Here is a tiny trained network, its code and every weight. The questions are about switching its units off for an input and a target symbol, where a switched-off unit gives its printed mean instead of its output.

import numpy as np


def w(rows, s, z=0):
    codes = np.array(rows[::2]) - 128.0
    scale = np.full(codes.shape[1], s)
    scale[-1] = z or s
    return codes * scale


def f(y):
    return np.maximum(y, 0)


def softmax(a):
    e = np.exp(a - a.max(-1, keepdims=True))
    return e / e.sum(-1, keepdims=True)


def log_softmax(a):
    a = a - a.max(-1, keepdims=True)
    return a - np.log(np.exp(a).sum(-1, keepdims=True))


def net(x, mask):
    ids = ['γδεζηθμξστφψ'.index(c) for c in x.split()]
    T = len(ids)
    res = E[ids] + P[:T]
    r = res
    for j in range(2):
        rows = slice(2 * j, 2 * j + 2)
        q, k, v = (r @ M[0][rows].T for M in (Q, K, V))
        z = softmax(np.where(np.tri(T) > 0, q @ k.T / 2**0.5, -1e9)) @ v
        o = O[0][rows]
        res = res + np.where(mask[j], z, o[:, -1]) @ o[:, :-1]
    y = f(res @ A[0][:, :-1].T + A[0][:, -1])
    res = res + np.where(mask[2:10], y, B[0][:, -1]) @ B[0][:, :-1]
    return log_softmax(res[-1] @ U[:, :-1].T + U[:, -1])


Q, K, V, O, A, B = {}, {}, {}, {}, {}, {}
E = w([
[77,135,133,146,112,136],'γ',
[59,135,129,153,116,130],'δ',
[114,159,158,130,113,114],'ε',
[185,43,125,171,166,143],'ζ',
[159,115,130,107,12,111],'η',
[104,177,90,95,197,36],'θ',
[36,117,104,170,141,138],'μ',
[23,97,74,163,136,126],'ξ',
[84,144,149,163,139,145],'σ',
[165,80,80,89,109,48],'τ',
[227,167,136,107,126,140],'φ',
[155,1,132,161,59,137],'ψ',
],0.024)
P = w([
[152,125,124,151,116,106],'0',
[103,98,116,80,151,90],'1',
[139,130,124,104,156,164],'2',
[191,169,82,203,112,154],'3',
[148,135,84,159,114,45],'4',
[84,131,120,53,169,125],'5',
[156,147,126,93,155,231],'6',
[213,165,67,228,102,104],'7',
[156,144,97,149,114,3],'8',
[93,135,135,41,162,173],'9',
[160,145,112,131,142,194],'10',
[212,141,74,203,116,72],'11',
],0.017)
Q[0] = w([
[132,152,164,152,139,254],'head 1',
[207,166,23,196,108,84],'head 1',
[103,124,172,150,122,51],'head 2',
[43,107,222,43,169,178],'head 2',
],0.013)
K[0] = w([
[108,115,182,157,126,51],'head 1',
[81,85,174,3,157,172],'head 1',
[158,154,102,150,112,241],'head 2',
[172,168,93,251,96,90],'head 2',
],0.012)
V[0] = w([
[49,174,214,164,163,155],'head 1',
[138,94,95,138,92,222],'head 1',
[206,84,150,198,254,151],'head 2',
[88,92,11,116,131,125],'head 2',
],0.0078)
O[0] = w([
[64,163,188,76,195,215,47],'head 1',
[151,93,177,151,78,167,105],'head 1',
[152,129,115,199,184,156,114],'head 2',
[100,49,207,116,134,7,255],'head 2',
],0.011,0.0058)
A[0] = w([
[209,63,126,63,129,74,69],'neuron 1',
[78,22,111,169,84,197,157],'neuron 2',
[51,140,162,166,170,138,155],'neuron 3',
[210,73,145,136,104,196,20],'neuron 4',
[85,97,136,175,64,145,210],'neuron 5',
[101,254,100,112,231,59,116],'neuron 6',
[35,209,117,72,39,167,254],'neuron 7',
[54,187,67,138,75,188,171],'neuron 8',
],0.0095,0.0058)
B[0] = w([
[94,197,115,161,163,190,247],'neuron 1',
[209,117,135,170,90,139,190],'neuron 2',
[115,122,235,99,199,136,173],'neuron 3',
[2,179,130,105,111,74,153],'neuron 4',
[168,143,161,56,196,85,196],'neuron 5',
[105,47,105,96,70,246,204],'neuron 6',
[82,189,173,241,42,51,172],'neuron 7',
[182,231,90,112,23,208,154],'neuron 8',
],0.0088,0.014)
U = w([
[87,184,141,143,93,124,93],'γ',
[51,175,140,165,105,120,84],'δ',
[70,194,78,166,61,165,16],'ε',
[167,140,129,199,208,168,219],'ζ',
[155,166,117,37,16,58,44],'η',
[29,79,66,159,80,130,185],'θ',
[98,147,187,127,158,118,215],'μ',
[131,106,163,37,144,42,2],'ξ',
[105,196,144,169,132,198,74],'σ',
[103,159,33,65,157,29,234],'τ',
[242,244,103,75,141,181,210],'φ',
[254,60,145,71,70,104,175],'ψ',
],0.0077,0.0043)

Each question gives the input, a string of symbols that net reads in full, and the target symbol t.
The units are the heads (2 rows each of Q, K, V and O) and the neurons (one row each of A and B). Each row of codes is followed by its name. A weight is (code - 128) times the scale printed after its matrix; where a second scale follows, it is the last column's (O, A, B and U).
mask holds one flag per unit, heads first, then neurons. A switched-off unit (its flag False) gives its mean, the last column of its rows in O or B, instead of its output. The means were averaged over made-up inputs and are rounded, as every weight is.
A unit's drop is (log p(t) with every unit on - log p(t) with that unit switched off) / (log p(t) with every unit on - log p(t) with every unit switched off).
The circuit of an input: a set's keep is (log p(t) with only the set's units on - log p(t) with every unit switched off) / (log p(t) with every unit on - log p(t) with every unit switched off). Starting from all 10 units, units are removed one at a time, each time the one whose removal leaves the highest keep (on an exact tie, the one counted first), for as long as the keep stays at least 0.8.
units of the circuit, in order: the units of the circuit, biggest drop first
unit that matters most: the unit with the biggest drop
k most important neurons: the k neurons with the biggest drops, biggest first
which heads matter: for each layer, one digit per head in row order, 1 if its drop is at least 0.15 and else 0, layers parted by /
input τ τ τ γ, target τ: which heads matter : 10
input μ τ ζ μ ψ σ φ μ ε σ, target μ: units of the circuit, in order : neuron 3; head 2; head 1
input θ μ ζ ζ φ ζ η τ ζ ζ μ, target ζ: units of the circuit, in order : head 2; neuron 2
input μ τ ζ τ τ τ σ ε μ, target σ: which heads matter : 11
input ε φ μ μ θ γ, target μ: units of the circuit, in order : head 1; neuron 3
input ξ τ θ ζ ψ τ ε φ τ ξ, target φ: units of the circuit, in order : head 2; neuron 8
input ε γ τ θ ζ θ ψ σ δ ξ δ μ, target ξ: which heads matter : 01
input μ σ θ δ δ τ δ σ τ ξ μ, target τ: units of the circuit, in order : head 1; head 2; neuron 6
input μ ψ τ, target τ: units of the circuit, in order : neuron 1; neuron 6; head 1; neuron 2
input ε θ δ γ, target θ: units of the circuit, in order : head 1; neuron 6; neuron 1
input ε ζ ξ, target ε: units of the circuit, in order : head 2; neuron 8
input η σ μ δ ε ξ γ θ, target θ: most important neuron : neuron 6
input θ η τ φ μ φ θ θ η μ η σ, target μ: units of the circuit, in order : head 1; neuron 3; head 2
input μ δ μ ζ μ γ, target ζ: units of the circuit, in order : head 2
input ξ τ δ, target ξ: units of the circuit, in order : head 2; neuron 1; neuron 5
input ξ ζ δ ζ μ δ μ, target μ: units of the circuit, in order : head 2; neuron 3; head 1
input ψ γ γ, target ψ: 2 most important neurons : neuron 1; neuron 2
input φ φ τ ζ δ ξ ε δ ψ ε φ ε, target ε: 2 most important neurons : neuron 7; neuron 5
input δ ζ ζ ε θ ε μ, target θ: 3 most important neurons : neuron 6; neuron 5; neuron 1
input δ σ φ ψ ζ τ τ, target τ: unit that matters most : neuron 1
input φ ε ψ ε η η ζ μ, target η: which heads matter : 01
input μ μ θ θ τ η μ ξ μ, target μ: which heads matter : 10
input τ ζ δ τ ψ σ, target τ: which heads matter : 10
